Here is a tiny trained network, its code and every weight. The questions are about switching its units off for an input and a class, where a switched-off unit gives its printed mean instead of its output.

import numpy as np


def w(rows, s, z=0):
    codes = np.array(rows[::2]) - 128.0
    scale = np.full(codes.shape[1], s)
    scale[-1] = z or s
    return codes * scale


def f(y):
    return y / 2 * (1 + np.tanh(0.7978845608 * (y + 0.044715 * y**3)))


def log_softmax(a):
    a = a - a.max(-1, keepdims=True)
    return a - np.log(np.exp(a).sum(-1, keepdims=True))


def net(x, mask):
    res = np.array(x, float).reshape(1, 3) / 4 @ E
    y = f(res @ A[0][:, :-1].T + A[0][:, -1])
    res = res + np.where(mask, y, B[0][:, -1]) @ B[0][:, :-1]
    return log_softmax(res[-1] @ U[:, :-1].T + U[:, -1])


A, B = {}, {}
E = w([
[90,52,141,158,60,92,119,73,202,230,110],'x0',
[185,111,214,184,132,247,66,106,100,141,125],'x1',
[164,91,128,39,125,206,201,89,140,76,83],'x2',
],0.014)
A[0] = w([
[229,140,139,134,137,245,136,133,91,118,99,254],'neuron 0',
[86,108,6,129,129,2,213,172,154,141,133,82],'neuron 1',
[100,87,110,116,97,82,117,74,174,161,212,93],'neuron 2',
[115,51,99,61,87,138,168,100,172,138,59,214],'neuron 3',
[138,203,125,61,155,71,138,161,123,61,178,148],'neuron 4',
[103,99,59,116,47,96,127,47,210,163,112,211],'neuron 5',
[127,100,149,244,142,136,52,90,132,160,147,131],'neuron 6',
[170,125,155,85,222,176,173,109,100,21,136,122],'neuron 7',
[85,180,97,154,78,3,92,146,103,124,183,175],'neuron 8',
],0.0086,0.0042)
B[0] = w([
[164,233,198,202,190,78,29,109,90,2,175,234],'neuron 0',
[171,166,195,102,249,72,154,123,143,108,72,249],'neuron 1',
[151,124,191,111,42,121,180,80,65,125,98,191],'neuron 2',
[75,207,179,198,158,118,14,58,68,62,100,205],'neuron 3',
[138,203,41,54,137,78,185,86,99,161,102,207],'neuron 4',
[122,230,133,251,118,75,65,69,78,123,156,230],'neuron 5',
[135,6,215,201,150,223,139,206,213,219,180,228],'neuron 6',
[57,151,78,146,85,81,116,41,80,63,2,221],'neuron 7',
[154,117,68,121,214,151,179,204,160,106,164,232],'neuron 8',
],0.0087,0.017)
U = w([
[165,154,199,139,174,102,100,126,131,59,188,174],'0',
[81,161,132,137,98,82,106,28,90,58,59,192],'1',
[157,61,151,144,140,104,141,139,176,196,90,5],'2',
[89,9,140,147,82,160,91,163,160,179,212,157],'3',
[127,114,73,60,145,85,178,148,165,130,96,101],'4',
[118,154,86,101,141,123,133,166,104,154,118,59],'5',
],0.011,0.003)

Each question gives the input, the list of numbers given to net, and the class t.
The units are the neurons (one row each of A and B). Each row of codes is followed by its name. A weight is (code - 128) times the scale printed after its matrix; where a second scale follows, it is the last column's (A, B and U).
mask holds one flag per neuron, in row order. A switched-off neuron (its flag False) gives its mean, the last column of its row in B, instead of its output. The means were averaged over made-up inputs and are rounded, as every weight is.
A unit's drop is (log p(t) with every unit on - log p(t) with that unit switched off) / (log p(t) with every unit on - log p(t) with every unit switched off).
The circuit of an input: a set's keep is (log p(t) with only the set's units on - log p(t) with every unit switched off) / (log p(t) with every unit on - log p(t) with every unit switched off). Starting from all 9 units, units are removed one at a time, each time the one whose removal leaves the highest keep (on an exact tie, the one counted first), for as long as the keep stays at least 0.8.
circuit, biggest first: the units of the circuit, biggest drop first
most important unit: the unit with the biggest drop
k most important neurons: the k neurons with the biggest drops, biggest first
drop of u: that unit's drop, to one decimal
input [-2,2,-4], class 3: most important unit : neuron 1
input [-2,-7,1], class 4: circuit, biggest first : [neuron 0; neuron 8]
input [0,5,-4], class 3: 2 most important neurons : [neuron 6; neuron 1]
input [7,6,5], class 0: 3 most important neurons : [neuron 7; neuron 6; neuron 0]
input [-2,-3,1], class 4: 4 most important neurons : [neuron 0; neuron 5; neuron 3; neuron 2]
input [2,-7,-6], class 0: 2 most important neurons : [neuron 5; neuron 1]
input [7,7,7], class 0: 2 most important neurons : [neuron 7; neuron 0]
input [4,4,2], class 0: drop of neuron 7 : 1.4
input [-2,5,-8], class 3: drop of neuron 6 : 0.1
input [-8,-6,4], class 1: drop of neuron 7 : 0.5
